q_40: [157 162 170 169 142 123  90 151  96 121  91  84  86  98  87 176 129 132
  77 131 135]
q_6: [ 81 145  92 173 126 123  90 151  96 121  91  84  86  98  87 176 129 132
  77 131 135]
q_97: [103 148 126 165  83  81 109 106 124 143 162 155 161 137  87 129 176 150
 120  86  96]
q_162: [ 81 126  92 145 173 145 170 139  77 119  78 155 157 115  99 114 109 114
 128 160 116]
[162 170 169 142 123  90 151]  q_40
[157 162 170 169 142 123  90 151  96 121  91  84  86  98  87 176 129 132
  77 131 135]  q_40
[ 81 145  92 173 126 123  90 151  96 121  91  84  86  98  87 176 129 132
  77 131 135]  q_6
then: [ 81 126  92 145 173]  [145]

q_16: [119 125 131 138]
q_76: [195 164  95 123]
q_773: [134 100 119 131]
q_283: [108 111 146 128]
q_141: [132 161  79 118]
q_422: [132  94 121 117]
back: [131 119]  q_773
[119 131]  q_773

q_927: [108 164 134 150 125 125 138 131 150 109 135 142 136 132 128 164 111 147
 134 126 116 127]
q_717: [142 148 134 139 140 125 125 108 140 133 129 157 132 130 140 132 127 129
 112 126 145 146]
q_150: [124 122 116 140 130 113 129 102 137 123 100 132 100 117 129 129 102 123
 125 127 124 120]
q_125: [117 107 138 114 157 144 119 134 145 157 150 124 140 110 138 126 138 111
 108 109 164 134]
q_720: [151 158 126 160 116 149 126 112 123 137  94  84 134 145 103 120  74 162
 123 136 128 134]
q_491: [143 148 131 129 124 135 133 130 118 136 128 133 133 139 129 120 148 127
 133 139 131 138]
q_734: [135 152 133 155  84 116 149 137 123  94 112 126 116 142 109 170 122 148
 165 144  78 120]
back: [126 112  94 123 137 149 116  84]  q_734
then: [130 140 132 127 129 112 126]  [145]
[109 164 134]  q_125
then: [150 109]  [135]
then: [118 136 128 133 133 139 129 120 148 127 133 139]  [131]

q_575: [146 126 154 125 133]
q_253: [ 84 126 131 140  87]
q_365: [134 105 154 125 177]
q_371: [185 126  83  98 133]
q_181: [134 126 151 125 160]
q_997: [155 126 181 137 146]
q_729: [155 126 181 119 146]
q_470: [126  84 131 115 133]
q_281: [156  77 126 145 133]
q_369: [112  91 155 120 133]
back: [98 83]  q_371
[ 84 126]  q_253
[134 105 154 125 177]  q_365
then: [126 131 140]  [87]
[146 126]  q_575

q_844: [ 92 119 149 166 144 107 140 123  81 133 184 116 150 102  94 117 121 144
 154 110 184 152 103 100 127]
q_566: [141 135 121 118 128 136 134 124 142 142 147 145 127 142 117 134 124 129
 117 121 142 120 141 128 129]
q_342: [134 123 116 155 131 129 115 135 103 125  97 123 133 116 131 124 130 124
 144 138 109 119 124 136 126]
q_704: [128 110 109 119 135 131 103 129 115 125 104 127 105 152 140 128 160 154
 125 118 112 134 108 134 116]
q_193: [127 136 127 128 153 125 110 124 128 129 145 137 141 123 124 140 141 126
 122 116 144 131 128 123 111]
q_822: [116 127 124 109 164 122 100 122 123 114 152 125 138 126 128 143 161 146
 115 103 157 148 109 115  99]
q_796: [154 126 138 199 144 109  98 149 120 117 121 143 182 123 134 105 125  97
 142 172 102 103 145 128 135]
back: [125 103 135 115 129 131]  q_342
then: [138 126 128]  [143]
[154 125]  q_704
[143 182 123 134 105 125  97 142]  q_796
[123 133 116]  q_342
back: [ 98 109 144]  q_796
then: [145 137 141 123 124 140 141 126 122 116]  [144]

q_299: [171 169 132 153 118  91  75 155 128  86  92 106 103 150 125 161 149  90
 144  84 154 127 127 110 181  97 180 130 117 174 176 113  93  79 171 179
 134  99 171  87 182 104]
q_69: [ 86  76  90 119  94 132 101 118 158  90 116 126 123 168 123 118  83 110
 115 139  74 148 154 161 127 161 112 127 117 127  93 119 177 176 138 170
  81 168  85 149 114 179]
q_916: [118 135  89  76 110  84  81 116  90 118 158 122 141  89 163 173 169 150
 112 101  91 153 144  97  81 162 174 171 103 138 125  90  80 119 141 178
 112 130 152  75 177 134]
q_607: [121  84 124 153 105 113 112 124 122 131 159 112 174  98  82 165 139 158
 108 120 163 172 118 142  91  95  99 130  94 164  87 132  98 154  76 102
 159 121 136 148 126 171]
[115 139  74 148 154 161]  q_69
then: [116  90 118 158]  [122]

q_989: [106 162 117 155 155 114  98 131 152  78 138 160  91 156 154 110 115 113
 103 122 150 107 158 143 147 146 149 145 140 156 120 168 137 165  91 114
 135  97  99]
q_184: [108 128 144 102  92 117 172 143 148 117  91 142 126  83 103 165 107 111
 118 109 151 108  97 160 152 135 132 144 156  79 102 138 135 147 112 120
  99 178 163]
q_562: [143 105 180 103 116  79 134 170 102 151 136 101 130 129 105 109 166 119
 102 114 106 162 113 106 105 136 169 110 105 144 164 117 178 111 139  71
 128 125 150]
q_845: [121 116 105 116 100 164 163 104 143 146  98 137 167  88 113 162  96 136
 164 128 145 103 104 169 143 101  98 117 150  85  98 111  96 125 141 162
 106 174 155]
q_178: [112 131 174 107 110  91 151 169 135 109 111 134 110 110 110 142 139 101
  99  98 145 131 115 127 141 149 164 150 142 122 137 146 166 148 102  90
 109 145 148]
q_319: [106 127 151 107 102 111 165 151 142 107  98 138 116  94 109 161 117 102
 115 104 150 114 107 149 147 143 145 146 153 100 115 147 148 152 103 113
 100 168 124]
q_685: [106 127 151 107 102 111 165 151 142 107  98 138 116  94 109 161 117 102
 115 104 150 114 107 149 147 143 145 146 153 100 115 147 148 152 103 113
 100 168 155]
q_737: [160  91 122 113 116 148 132 113  92 197 138  89 172 131 112 121 152 156
 157 147  92 159 110 136  85  90 109  65 100 125 149  69 112  67 177 147
 139 137 141]
q_908: [117 114 164  99  99 115 174 161 126 128 104 113 136  96 102 163 134 114
 123 108 137 127 104 158 129 139 154 128 140 105 127 130 157 137 120 114
 101 177 165]
q_840: [105 147  83 140 125 161 136  89 155 115 104 153 140 110 139 155  80 129
 148 134 150  84 130 158 152 116  89 143 154  95 112 142 145 149 110 115
  97 178 159]
q_300: [114 156 135 142 148 102 102 142 143  91 138 149  76 144 143 102 129 109
  89 120 138 119 150  95 145 159 147 158 133 150 132 162 148 153  95 101
 130  94 104]
[106 127 151 107 102 111 165 151 142 107  98 138 116  94 109 161 117 102
 115 104 150 114 107 149 147 143 145 146 153 100 115 147 148 152 103 113
 100 168 124]  q_319
[143 154  95 112]  q_840
[ 98 131 152  78 138 160  91 156 154 110 115]  q_989

